Below is a small trained network, with its code and all its weights. Each question gives an input and a class and asks what happens when units are switched off, that is, made to give their printed mean instead of their output.

import numpy as np


def w(rows, s, z=0):
    codes = np.array(rows[::2]) - 128.0
    scale = np.full(codes.shape[1], s)
    scale[-1] = z or s
    return codes * scale


def f(y):
    return y / 2 * (1 + np.tanh(0.7978845608 * (y + 0.044715 * y**3)))


def log_softmax(a):
    a = a - a.max(-1, keepdims=True)
    return a - np.log(np.exp(a).sum(-1, keepdims=True))


def net(x, mask):
    res = np.array(x, float).reshape(1, 7) / 4 @ E
    y = f(res @ A[0][:, :-1].T + A[0][:, -1])
    res = res + np.where(mask, y, B[0][:, -1]) @ B[0][:, :-1]
    return log_softmax(res[-1] @ U[:, :-1].T + U[:, -1])


A, B = {}, {}
E = w([
[112,123,130,127,152,137],'x0',
[101,51,51,90,183,50],'x1',
[162,103,136,129,116,131],'x2',
[135,128,135,117,110,120],'x3',
[123,111,151,126,153,141],'x4',
[42,53,173,253,28,116],'x5',
[128,179,217,153,84,228],'x6',
],0.0062)
A[0] = w([
[52,27,92,203,73,63,228],'neuron 0',
[174,210,147,104,179,187,255],'neuron 1',
[116,142,174,116,19,178,168],'neuron 2',
[218,254,124,34,131,187,181],'neuron 3',
[158,81,34,33,224,28,121],'neuron 4',
[88,147,227,224,53,209,54],'neuron 5',
],0.0059,0.004)
B[0] = w([
[141,195,233,158,222,79,237],'neuron 0',
[134,147,170,108,162,78,230],'neuron 1',
[84,117,133,168,140,179,186],'neuron 2',
[159,159,166,164,215,108,239],'neuron 3',
[63,57,75,1,58,149,254],'neuron 4',
[41,87,88,137,39,219,204],'neuron 5',
],0.0082,0.006)
U = w([
[163,140,152,100,191,38,236],'0',
[149,175,226,220,162,145,133],'1',
[67,80,52,61,2,222,4],'2',
],0.0064,0.0029)

Each question gives the input, the list of numbers given to net, and the class t.
The units are the neurons (one row each of A and B). Each row of codes is followed by its name. A weight is (code - 128) times the scale printed after its matrix; where a second scale follows, it is the last column's (A, B and U).
mask holds one flag per neuron, in row order. A switched-off neuron (its flag False) gives its mean, the last column of its row in B, instead of its output. The means were averaged over made-up inputs and are rounded, as every weight is.
A unit's drop is (log p(t) with every unit on - log p(t) with that unit switched off) / (log p(t) with every unit on - log p(t) with every unit switched off).
top k neurons: the k neurons with the biggest drops, biggest first
drop when u is switched off: that unit's drop, to one decimal
input [0,7,-4,5,-6,7,2], class 1: top 2 neurons -> [neuron 0; neuron 4]
input [7,-7,2,1,2,1,6], class 2: top neuron -> [neuron 5]
input [2,3,4,-4,5,-5,-3], class 2: top 2 neurons -> [neuron 4; neuron 0]
input [-1,-5,4,4,-5,6,4], class 2: top 2 neurons -> [neuron 5; neuron 3]
input [7,2,-4,3,5,-4,-3], class 2: drop when neuron 4 is switched off -> 0.8
input [-7,8,6,-5,-1,-3,-4], class 2: drop when neuron 4 is switched off -> 0.9
input [-8,8,6,-3,7,-5,-8], class 2: drop when neuron 3 is switched off -> 0.0
input [8,-8,-5,-5,2,2,3], class 2: drop when neuron 4 is switched off -> -0.1
input [0,-4,0,-3,-1,3,7], class 2: top 2 neurons -> [neuron 5; neuron 0]
input [-1,4,-3,-6,4,-8,-6], class 2: top 2 neurons -> [neuron 4; neuron 0]
